Here is a tiny trained network, its code and every weight. The questions are about switching its units off for an input and a target symbol, where a switched-off unit gives its printed mean instead of its output.

import numpy as np


def w(rows, s, z=0):
    codes = np.array(rows[::2]) - 128.0
    scale = np.full(codes.shape[1], s)
    scale[-1] = z or s
    return codes * scale


def norm(h):
    return h / np.sqrt((h * h).mean(-1, keepdims=True) + 1e-5)


def f(y):
    return np.maximum(y, 0)


def softmax(a):
    e = np.exp(a - a.max(-1, keepdims=True))
    return e / e.sum(-1, keepdims=True)


def log_softmax(a):
    a = a - a.max(-1, keepdims=True)
    return a - np.log(np.exp(a).sum(-1, keepdims=True))


def net(x, mask):
    ids = ['ΔΘΨΩαβγζημξπσ'.index(c) for c in x.split()]
    T = len(ids)
    res = E[ids] + P[:T]
    u = 0
    for l in range(3):
        q, k, v = (norm(res) @ M[l].T for M in (Q, K, V))
        z = softmax(np.where(np.tri(T) > 0, q @ k.T / 4**0.5, -1e9)) @ v
        res = res + np.where(mask[u], z, O[l][:, -1]) @ O[l][:, :-1]
        u += 1
        y = f(norm(res) @ A[l][:, :-1].T + A[l][:, -1])
        res = res + np.where(mask[u : u + 4], y, B[l][:, -1]) @ B[l][:, :-1]
        u += 4
    return log_softmax(norm(res)[-1] @ U[:, :-1].T + U[:, -1])


Q, K, V, O, A, B = {}, {}, {}, {}, {}, {}
E = w([
[126,128,197,135,125,195,77,148,165,88],'Δ',
[118,125,164,99,133,177,100,166,189,148],'Θ',
[78,174,197,120,154,126,109,129,148,149],'Ψ',
[196,107,137,178,140,223,107,171,166,92],'Ω',
[75,180,172,151,137,66,49,172,106,170],'α',
[75,98,192,103,90,121,82,163,166,161],'β',
[80,193,130,116,143,149,171,150,172,176],'γ',
[54,112,169,150,87,159,129,111,194,188],'ζ',
[80,207,94,141,103,126,108,167,105,136],'η',
[82,76,134,163,82,100,123,150,170,226],'μ',
[112,106,193,221,103,115,139,117,102,96],'ξ',
[99,167,133,150,157,79,106,120,252,115],'π',
[158,218,128,49,87,123,93,109,133,170],'σ',
],0.023)
P = w([
[11,93,119,138,227,166,93,202,99,49],'0',
[117,86,153,136,172,154,94,98,51,170],'1',
[94,111,154,153,179,132,103,95,68,176],'2',
[118,130,154,152,166,119,113,114,67,162],'3',
[107,152,151,160,162,103,121,123,82,159],'4',
[127,134,146,170,135,130,116,122,118,142],'5',
[123,146,145,172,127,117,127,131,134,137],'6',
[133,159,148,172,117,110,133,142,144,125],'7',
[123,173,149,179,100,103,134,140,153,114],'8',
[155,153,139,182,78,123,141,153,184,100],'9',
[159,155,143,181,61,107,144,162,198,100],'10',
[153,175,137,184,50,92,143,170,187,80],'11',
[116,200,143,168,24,54,136,179,192,92],'12',
],0.011)
Q[0] = w([
[214,184,217,105,93,112,220,146,106,188],'L0H1',
[87,67,190,141,143,153,145,254,71,176],'L0H1',
[92,24,70,60,236,32,223,70,155,35],'L0H1',
[69,124,166,194,114,105,197,203,166,146],'L0H1',
],0.0094)
K[0] = w([
[210,166,177,70,102,159,102,58,121,169],'L0H1',
[137,197,187,219,21,156,188,158,137,178],'L0H1',
[81,78,100,97,254,199,87,68,72,116],'L0H1',
[62,112,68,207,121,77,144,133,206,49],'L0H1',
],0.0097)
V[0] = w([
[65,157,192,185,8,196,52,195,76,178],'L0H1',
[144,197,50,202,132,224,164,125,81,130],'L0H1',
[153,155,76,236,168,59,53,113,157,129],'L0H1',
[134,103,44,79,100,30,42,140,88,83],'L0H1',
],0.011)
O[0] = w([
[177,133,230,4,109,139,207,159,126,123,253],'L0H1',
[111,145,100,112,74,160,91,90,122,111,100],'L0H1',
[233,110,96,142,61,116,100,166,70,164,193],'L0H1',
[179,91,53,66,188,118,177,90,143,93,69],'L0H1',
],0.012,0.017)
A[0] = w([
[89,146,6,200,98,124,58,85,163,105,80],'L0N1',
[132,205,75,101,159,167,186,116,181,163,193],'L0N2',
[187,108,75,232,123,71,113,6,167,159,4],'L0N3',
[69,75,129,106,203,168,74,186,118,112,114],'L0N4',
],0.015,0.0019)
B[0] = w([
[114,195,210,91,85,137,160,228,160,162,210],'L0N1',
[96,129,158,135,58,104,134,93,86,168,222],'L0N2',
[156,140,122,150,184,94,93,6,147,120,252],'L0N3',
[152,179,130,122,195,120,184,75,119,186,194],'L0N4',
],0.018,0.0021)
Q[1] = w([
[3,78,66,109,195,214,98,125,119,110],'L1H1',
[185,110,181,145,123,106,113,140,66,130],'L1H1',
[111,105,125,161,98,117,129,87,118,117],'L1H1',
[207,124,176,126,111,128,95,94,112,204],'L1H1',
],0.026)
K[1] = w([
[77,93,83,137,169,236,145,139,3,176],'L1H1',
[124,129,122,160,103,124,157,76,182,156],'L1H1',
[136,127,160,81,167,112,84,68,134,117],'L1H1',
[167,187,93,176,93,92,142,97,131,79],'L1H1',
],0.017)
V[1] = w([
[154,140,132,212,219,171,114,233,140,91],'L1H1',
[80,128,185,116,108,112,78,132,107,54],'L1H1',
[67,140,91,97,112,227,157,254,117,172],'L1H1',
[125,189,97,41,137,157,8,166,196,121],'L1H1',
],0.02)
O[1] = w([
[157,203,119,163,145,133,117,233,107,120,114],'L1H1',
[105,119,104,122,125,155,114,141,180,46,158],'L1H1',
[91,100,92,46,152,181,48,182,130,235,6],'L1H1',
[227,195,120,61,163,216,204,107,196,250,145],'L1H1',
],0.017,0.012)
A[1] = w([
[97,132,154,140,55,145,131,168,198,108,246],'L1N1',
[102,150,101,62,73,204,8,104,144,174,3],'L1N2',
[125,159,169,113,161,23,93,136,153,82,60],'L1N3',
[75,54,77,118,63,57,51,114,111,67,95],'L1N4',
],0.018,0.00051)
B[1] = w([
[74,142,33,161,120,124,154,140,36,81,253],'L1N1',
[215,40,107,249,162,192,209,111,48,148,219],'L1N2',
[189,63,85,171,103,245,150,223,81,169,224],'L1N3',
[143,227,143,136,57,15,127,116,58,23,250],'L1N4',
],0.012,0.011)
Q[2] = w([
[67,142,70,95,99,141,97,129,196,98],'L2H1',
[164,4,139,125,169,165,83,91,94,164],'L2H1',
[104,82,97,85,108,117,85,120,89,84],'L2H1',
[116,88,107,90,208,169,100,174,86,98],'L2H1',
],0.028)
K[2] = w([
[199,92,194,137,146,177,119,72,79,81],'L2H1',
[180,112,92,142,40,85,252,129,136,158],'L2H1',
[179,126,207,173,60,108,115,114,163,108],'L2H1',
[115,107,185,180,109,170,199,184,153,101],'L2H1',
],0.021)
V[2] = w([
[221,235,104,62,221,161,134,51,17,110],'L2H1',
[131,152,209,202,141,193,119,78,201,83],'L2H1',
[191,125,88,171,110,6,90,119,156,227],'L2H1',
[252,79,182,61,127,157,53,186,166,13],'L2H1',
],0.021)
O[2] = w([
[203,209,22,126,20,74,19,108,127,153,181],'L2H1',
[73,204,216,197,130,184,70,118,105,144,25],'L2H1',
[199,101,155,111,142,87,197,164,5,215,7],'L2H1',
[188,195,242,112,58,126,72,212,218,119,138],'L2H1',
],0.016,0.011)
A[2] = w([
[153,113,90,102,197,61,197,130,49,117,95],'L2N1',
[159,182,100,111,152,175,151,61,102,215,184],'L2N2',
[159,251,88,133,99,100,107,118,135,101,79],'L2N3',
[102,133,105,130,187,164,137,45,149,34,251],'L2N4',
],0.025,0.0021)
B[2] = w([
[100,141,181,124,213,101,19,98,165,88,180],'L2N1',
[133,178,161,90,113,179,124,151,144,13,186],'L2N2',
[54,3,155,140,167,160,148,115,103,172,253],'L2N3',
[165,199,115,106,62,56,148,149,103,215,205],'L2N4',
],0.019,0.023)
U = w([
[76,108,150,166,83,173,41,86,191,150,154],'Δ',
[79,205,95,85,157,161,119,97,168,64,171],'Θ',
[112,197,66,120,107,85,137,178,160,163,247],'Ψ',
[170,169,143,145,124,209,94,172,75,145,235],'Ω',
[205,66,120,111,75,87,81,176,157,171,119],'α',
[102,135,193,77,122,144,168,157,254,124,97],'β',
[99,113,30,152,157,155,120,97,77,91,175],'γ',
[59,61,119,159,138,144,228,165,117,177,106],'ζ',
[161,68,78,58,76,196,163,57,151,57,8],'η',
[128,48,178,107,209,101,142,127,136,100,136],'μ',
[99,113,134,163,67,123,146,162,94,2,4],'ξ',
[168,133,121,224,158,116,148,86,170,95,210],'π',
[94,124,180,75,67,75,140,31,156,141,70],'σ',
],0.0092,0.0025)

Each question gives the input, a string of symbols that net reads in full, and the target symbol t.
The units are the heads (4 rows each of Q, K, V and O) and the neurons (one row each of A and B). Each row of codes is followed by its name. A weight is (code - 128) times the scale printed after its matrix; where a second scale follows, it is the last column's (O, A, B and U).
mask holds one flag per unit, layer by layer, with each layer's heads first. A switched-off unit (its flag False) gives its mean, the last column of its rows in O or B, instead of its output. The means were averaged over made-up inputs and are rounded, as every weight is.
A unit's drop is (log p(t) with every unit on - log p(t) with that unit switched off) / (log p(t) with every unit on - log p(t) with every unit switched off).
The circuit of an input: a set's keep is (log p(t) with only the set's units on - log p(t) with every unit switched off) / (log p(t) with every unit on - log p(t) with every unit switched off). Starting from the 12 units with the biggest drops (on a tie, the unit counted first), units are removed one at a time, each time the one whose removal leaves the highest keep (on an exact tie, the one counted first), for as long as the keep stays at least 0.8.
units of the circuit, in order: the units of the circuit, biggest drop first
most important unit: the unit with the biggest drop
k most important neurons: the k neurons with the biggest drops, biggest first
k most important neurons of layer l: the k neurons of layer l with the biggest drops, biggest first
input μ π σ Δ Θ, target μ: units of the circuit, in order => L1H1; L2H1; L2N1
input ξ μ π Ω ξ ζ, target β: units of the circuit, in order => L1H1; L0H1; L2H1; L1N2
input Ω ξ ζ η π γ α ξ μ, target η: 2 most important neurons => L0N3; L0N1
input μ π μ ξ ξ Δ, target μ: units of the circuit, in order => L1H1; L2H1; L2N1
input ξ β ξ α γ ζ σ ξ Ω Ψ π, target β: most important unit => L1H1
input β ξ β σ σ, target σ: units of the circuit, in order => L0H1; L0N2; L1H1; L2N4
input ζ Δ Ω ζ Δ π β π ξ Δ, target π: units of the circuit, in order => L0H1; L0N3; L1H1
input ξ π ξ Θ μ Θ Ψ π π π Δ γ, target π: units of the circuit, in order => L0H1; L0N3
input ξ ζ μ Ω α, target μ: units of the circuit, in order => L1H1; L1N2; L2H1; L2N1
input γ π ξ ζ σ μ μ, target Θ: 3 most important neurons of layer 0 => L0N3; L0N1; L0N4
input μ Θ β ξ ξ α π Δ Δ ξ μ, target μ: units of the circuit, in order => L2H1; L1H1; L2N1
input Δ Ω Ψ, target Ω: units of the circuit, in order => L1N2; L1H1; L2N3
input π π π ξ π ξ, target π: units of the circuit, in order => L0H1; L0N3; L1H1
input Δ ξ Δ ζ α γ Θ α η ξ β Θ π, target Δ: 2 most important neurons => L1N2; L2N3
input ξ Ω μ ξ ξ π π Δ Δ, target π: units of the circuit, in order => L0H1; L1H1
input Θ Ψ ξ η Ψ ζ π β ξ π, target π: units of the circuit, in order => L0H1; L0N3
input Δ β Θ, target β: most important neuron => L2N3
input π ζ Ψ μ γ Δ Θ, target Ω: units of the circuit, in order => L2H1; L0H1; L0N3
input Ω ξ σ ξ ξ ξ Ψ ζ Ψ π, target η: 2 most important neurons of layer 2 => L2N2; L2N3
input ξ γ α ξ β β ξ ζ Ψ π Θ η Δ, target β: most important neuron => L1N2
input β Ω Θ Δ ξ ξ ζ Ψ Ω Θ γ μ γ, target μ: 3 most important neurons => L1N2; L2N1; L0N3
input η Δ ζ β Δ Δ Ψ π ζ, target σ: 2 most important neurons of layer 2 => L2N4; L2N3
input π ξ Ω ζ ξ Δ γ, target Ω: 2 most important neurons => L0N1; L2N2
input Δ Ω σ μ α, target σ: 2 most important neurons => L0N2; L0N1
input Ψ π Ψ ξ ξ ξ, target ζ: 2 most important neurons => L2N3; L0N4
input π Δ σ, target Ω: 2 most important neurons => L0N1; L2N2
